Below is a small trained network, with its code and all its weights. Each question gives an input and a class and asks what happens when units are switched off, that is, made to give their printed mean instead of their output.

import numpy as np


def w(rows, s, z=0):
    codes = np.array(rows[::2]) - 128.0
    scale = np.full(codes.shape[1], s)
    scale[-1] = z or s
    return codes * scale


def f(y):
    return y / 2 * (1 + np.tanh(0.7978845608 * (y + 0.044715 * y**3)))


def log_softmax(a):
    a = a - a.max(-1, keepdims=True)
    return a - np.log(np.exp(a).sum(-1, keepdims=True))


def net(x, mask):
    res = np.array(x, float).reshape(1, 7) / 4 @ E
    y = f(res @ A[0][:, :-1].T + A[0][:, -1])
    res = res + np.where(mask, y, B[0][:, -1]) @ B[0][:, :-1]
    return log_softmax(res[-1] @ U[:, :-1].T + U[:, -1])


A, B = {}, {}
E = w([
[102,41,32],'x0',
[232,164,192],'x1',
[135,83,87],'x2',
[44,153,127],'x3',
[167,174,2],'x4',
[141,107,236],'x5',
[253,41,160],'x6',
],0.0065)
A[0] = w([
[79,144,248,88],'neuron 1',
[140,173,7,94],'neuron 2',
[129,52,185,193],'neuron 3',
[185,118,130,133],'neuron 4',
[96,22,135,252],'neuron 5',
[124,169,126,33],'neuron 6',
[175,181,196,235],'neuron 7',
],0.012,0.0037)
B[0] = w([
[153,154,171,255],'neuron 1',
[104,196,108,226],'neuron 2',
[254,92,81,218],'neuron 3',
[137,115,218,167],'neuron 4',
[166,166,73,229],'neuron 5',
[45,1,104,125],'neuron 6',
[164,250,158,245],'neuron 7',
],0.0078,0.0077)
U = w([
[171,110,177,109],'0',
[18,131,136,199],'1',
[250,81,148,164],'2',
[255,231,219,196],'3',
[106,207,59,112],'4',
[156,103,190,16],'5',
[90,165,203,106],'6',
[111,55,234,6],'7',
],0.0099,0.011)

Each question gives the input, the list of numbers given to net, and the class t.
The units are the neurons (one row each of A and B). Each row of codes is followed by its name. A weight is (code - 128) times the scale printed after its matrix; where a second scale follows, it is the last column's (A, B and U).
mask holds one flag per neuron, in row order. A switched-off neuron (its flag False) gives its mean, the last column of its row in B, instead of its output. The means were averaged over made-up inputs and are rounded, as every weight is.
A unit's drop is (log p(t) with every unit on - log p(t) with that unit switched off) / (log p(t) with every unit on - log p(t) with every unit switched off).
The circuit of an input: a set's keep is (log p(t) with only the set's units on - log p(t) with every unit switched off) / (log p(t) with every unit on - log p(t) with every unit switched off). Starting from all 7 units, units are removed one at a time, each time the one whose removal leaves the highest keep (on an exact tie, the one counted first), for as long as the keep stays at least 0.8.
units of the circuit, in order: the units of the circuit, biggest drop first
k most important neurons: the k neurons with the biggest drops, biggest first
drop of u: that unit's drop, to one decimal
input [8,6,2,8,1,-7,2], class 1: units of the circuit, in order	(neuron 3)
input [5,-4,-5,3,-1,4,6], class 2: units of the circuit, in order	(neuron 7; neuron 3)
input [5,2,4,7,-5,0,3], class 2: units of the circuit, in order	(neuron 7; neuron 3)
input [7,6,3,2,-3,2,-6], class 1: 2 most important neurons	(neuron 7; neuron 3)
input [-7,-5,7,6,2,-6,-4], class 1: 4 most important neurons	(neuron 7; neuron 5; neuron 3; neuron 6)
input [6,1,-8,8,-8,-7,7], class 2: 3 most important neurons	(neuron 7; neuron 3; neuron 2)
input [7,-7,-1,5,-6,8,2], class 2: 2 most important neurons	(neuron 3; neuron 7)
input [-5,3,-6,2,-4,-7,-8], class 1: 3 most important neurons	(neuron 6; neuron 3; neuron 5)
input [0,-2,-2,-3,6,5,-8], class 1: drop of neuron 7	0.2
input [3,5,7,5,7,4,-8], class 1: drop of neuron 5	0.3
input [1,-7,5,5,7,5,7], class 4: drop of neuron 1	0.2
